Below are the code and all the weights of a small trained network. Each question names an input and a class and asks about switching units off, where a switched-off unit gives its printed mean instead of its output.

import numpy as np


def w(rows, s, z=0):
    codes = np.array(rows[::2]) - 128.0
    scale = np.full(codes.shape[1], s)
    scale[-1] = z or s
    return codes * scale


def f(y):
    return y / 2 * (1 + np.tanh(0.7978845608 * (y + 0.044715 * y**3)))


def log_softmax(a):
    a = a - a.max(-1, keepdims=True)
    return a - np.log(np.exp(a).sum(-1, keepdims=True))


def net(x, mask):
    res = np.array(x, float).reshape(1, 4) / 4 @ E
    y = f(res @ A[0][:, :-1].T + A[0][:, -1])
    res = res + np.where(mask, y, B[0][:, -1]) @ B[0][:, :-1]
    return log_softmax(res[-1] @ U[:, :-1].T + U[:, -1])


A, B = {}, {}
E = w([
[142,55,231,115,173,232,179],'x0',
[151,110,60,78,183,86,82],'x1',
[173,133,142,63,86,73,203],'x2',
[254,167,98,130,130,249,84],'x3',
],0.0071)
A[0] = w([
[156,133,134,97,164,51,182,145],'neuron 0',
[143,136,175,146,91,153,249,97],'neuron 1',
[106,158,140,148,133,153,107,132],'neuron 2',
[142,102,48,98,119,145,119,224],'neuron 3',
[130,197,103,154,95,133,135,252],'neuron 4',
[174,119,61,88,146,145,133,214],'neuron 5',
[113,84,178,133,195,144,103,192],'neuron 6',
[153,180,78,126,134,66,46,155],'neuron 7',
[119,113,208,126,60,171,172,171],'neuron 8',
[99,85,107,166,141,159,127,105],'neuron 9',
[123,86,58,91,117,112,85,223],'neuron 10',
[132,114,87,128,131,167,141,150],'neuron 11',
[132,172,133,185,185,139,58,247],'neuron 12',
[150,132,57,63,151,127,81,197],'neuron 13',
[133,173,124,118,87,76,153,148],'neuron 14',
[141,164,171,158,120,140,97,137],'neuron 15',
[177,128,161,83,147,135,82,129],'neuron 16',
[127,67,119,157,175,128,42,237],'neuron 17',
[158,160,101,98,180,92,96,125],'neuron 18',
[102,147,141,129,112,80,95,253],'neuron 19',
[125,110,164,191,149,148,77,222],'neuron 20',
[69,187,122,166,92,141,137,241],'neuron 21',
],0.012,0.003)
B[0] = w([
[88,142,156,52,200,112,156,189],'neuron 0',
[197,220,117,176,78,157,90,237],'neuron 1',
[136,59,92,146,118,158,63,149],'neuron 2',
[80,209,172,142,108,53,183,191],'neuron 3',
[84,115,50,160,151,122,167,192],'neuron 4',
[90,154,192,125,103,87,159,206],'neuron 5',
[152,77,202,130,143,196,171,223],'neuron 6',
[49,162,113,133,74,87,165,244],'neuron 7',
[184,190,124,253,92,118,82,254],'neuron 8',
[152,80,162,158,131,154,98,159],'neuron 9',
[100,125,193,108,110,71,135,201],'neuron 10',
[147,92,189,140,110,82,102,151],'neuron 11',
[59,60,125,195,134,94,85,223],'neuron 12',
[78,179,185,149,98,95,179,220],'neuron 13',
[99,161,105,85,205,143,206,179],'neuron 14',
[159,87,92,160,103,140,72,154],'neuron 15',
[38,159,117,127,138,113,133,170],'neuron 16',
[56,115,157,196,135,161,109,217],'neuron 17',
[114,161,171,135,105,55,152,181],'neuron 18',
[76,108,100,177,158,132,167,194],'neuron 19',
[116,49,141,194,121,161,71,208],'neuron 20',
[98,112,60,183,133,171,150,195],'neuron 21',
],0.0078,0.0072)
U = w([
[61,138,93,146,166,168,173,84],'0',
[58,42,204,146,242,205,106,153],'1',
[139,166,130,178,50,146,124,246],'2',
[76,169,136,141,55,73,133,132],'3',
[71,115,137,75,255,100,154,159],'4',
[199,103,117,24,148,100,59,4],'5',
[86,36,54,211,128,140,49,150],'6',
[144,119,83,53,175,194,108,3],'7',
],0.0084,0.003)

Each question gives the input, the list of numbers given to net, and the class t.
The units are the neurons (one row each of A and B). Each row of codes is followed by its name. A weight is (code - 128) times the scale printed after its matrix; where a second scale follows, it is the last column's (A, B and U).
mask holds one flag per neuron, in row order. A switched-off neuron (its flag False) gives its mean, the last column of its row in B, instead of its output. The means were averaged over made-up inputs and are rounded, as every weight is.
A unit's drop is (log p(t) with every unit on - log p(t) with that unit switched off) / (log p(t) with every unit on - log p(t) with every unit switched off).
The circuit of an input: a set's keep is (log p(t) with only the set's units on - log p(t) with every unit switched off) / (log p(t) with every unit on - log p(t) with every unit switched off). Starting from the 12 units with the biggest drops (on a tie, the unit counted first), units are removed one at a time, each time the one whose removal leaves the highest keep (on an exact tie, the one counted first), for as long as the keep stays at least 0.8.
units of the circuit, in order: the units of the circuit, biggest drop first
k most important neurons: the k neurons with the biggest drops, biggest first
drop when u is switched off: that unit's drop, to one decimal
input [1,-5,1,-8], class 2: units of the circuit, in order	[neuron 1; neuron 8; neuron 7]
input [4,1,8,-5], class 4: units of the circuit, in order	[neuron 0]
input [0,-4,-5,-8], class 6: units of the circuit, in order	[neuron 21; neuron 13; neuron 3]
input [7,-1,5,-6], class 2: units of the circuit, in order	[neuron 1; neuron 8]
input [4,-4,-7,-7], class 6: units of the circuit, in order	[neuron 8; neuron 20]
input [7,-7,-8,-5], class 6: units of the circuit, in order	[neuron 8; neuron 20]
input [-6,-7,-4,-7], class 0: units of the circuit, in order	[neuron 14; neuron 8; neuron 19]
input [-7,0,3,-6], class 4: units of the circuit, in order	[neuron 14; neuron 0]
input [-6,-4,8,1], class 4: 3 most important neurons	[neuron 14; neuron 0; neuron 8]
input [-5,-4,1,-7], class 0: 2 most important neurons	[neuron 21; neuron 19]
input [2,1,1,-8], class 4: 2 most important neurons	[neuron 0; neuron 20]
input [-8,-7,4,4], class 0: 2 most important neurons	[neuron 14; neuron 4]
input [3,2,4,-3], class 4: 2 most important neurons	[neuron 0; neuron 20]
input [0,-6,-4,-7], class 6: most important neuron	[neuron 21]
input [8,4,8,5], class 2: drop when neuron 8 is switched off	0.2
input [-7,6,5,-7], class 4: drop when neuron 0 is switched off	0.6
input [1,-6,-3,3], class 6: drop when neuron 11 is switched off	0.0
